Below are the code and all the weights of a small trained network. Each question names an input and a class and asks about switching units off, where a switched-off unit gives its printed mean instead of its output.

import numpy as np


def w(rows, s, z=0):
    codes = np.array(rows[::2]) - 128.0
    scale = np.full(codes.shape[1], s)
    scale[-1] = z or s
    return codes * scale


def f(y):
    return np.maximum(y, 0)


def log_softmax(a):
    a = a - a.max(-1, keepdims=True)
    return a - np.log(np.exp(a).sum(-1, keepdims=True))


def net(x, mask):
    res = np.array(x, float).reshape(1, 4) / 4 @ E
    y = f(res @ A[0][:, :-1].T + A[0][:, -1])
    res = res + np.where(mask, y, B[0][:, -1]) @ B[0][:, :-1]
    return log_softmax(res[-1] @ U[:, :-1].T + U[:, -1])


A, B = {}, {}
E = w([
[107,152,249,119],'x0',
[166,116,137,114],'x1',
[123,128,127,129],'x2',
[111,198,76,42],'x3',
],0.017)
A[0] = w([
[106,148,250,91,215],'n1',
[121,199,109,29,133],'n2',
[89,148,118,107,140],'n3',
[146,121,75,161,246],'n4',
[130,207,108,54,128],'n5',
[159,109,66,90,153],'n6',
],0.02,0.012)
B[0] = w([
[80,166,201,162,251],'n1',
[80,199,72,63,222],'n2',
[131,147,106,150,161],'n3',
[150,5,31,199,210],'n4',
[76,155,86,48,210],'n5',
[92,130,46,143,197],'n6',
],0.015,0.027)
U = w([
[250,42,118,250,253],'0',
[156,121,176,42,42],'1',
[188,92,172,32,53],'2',
[91,102,52,113,52],'3',
[108,91,244,209,233],'4',
[229,107,174,116,34],'5',
[130,110,161,92,27],'6',
[104,246,171,108,156],'7',
],0.012,0.0048)

Each question gives the input, the list of numbers given to net, and the class t.
The units are the neurons (one row each of A and B). Each row of codes is followed by its name. A weight is (code - 128) times the scale printed after its matrix; where a second scale follows, it is the last column's (A, B and U).
mask holds one flag per neuron, in row order. A switched-off neuron (its flag False) gives its mean, the last column of its row in B, instead of its output. The means were averaged over made-up inputs and are rounded, as every weight is.
A unit's drop is (log p(t) with every unit on - log p(t) with that unit switched off) / (log p(t) with every unit on - log p(t) with every unit switched off).
The circuit of an input: a set's keep is (log p(t) with only the set's units on - log p(t) with every unit switched off) / (log p(t) with every unit on - log p(t) with every unit switched off). Starting from all 6 units, units are removed one at a time, each time the one whose removal leaves the highest keep (on an exact tie, the one counted first), for as long as the keep stays at least 0.8.
circuit, biggest first: the units of the circuit, biggest drop first
k most important neurons: the k neurons with the biggest drops, biggest first
drop when u is switched off: that unit's drop, to one decimal
input [1,4,8,-8], class 4: most important neuron : (n4)
input [-6,1,4,0], class 0: circuit, biggest first : (n2; n5)
input [8,2,6,0], class 4: 2 most important neurons : (n2; n5)
input [3,2,7,0], class 4: 2 most important neurons : (n2; n5)
input [4,-1,-8,-2], class 4: 2 most important neurons : (n2; n5)
input [1,-7,-6,1], class 7: 2 most important neurons : (n4; n6)
input [-1,0,4,0], class 0: 2 most important neurons : (n2; n5)
input [5,-4,-1,-1], class 4: 2 most important neurons : (n2; n5)
input [4,-6,5,1], class 7: drop when n4 is switched off : 0.7
input [2,-8,1,3], class 7: drop when n4 is switched off : 0.2
input [4,-8,6,1], class 7: drop when n4 is switched off : 0.6
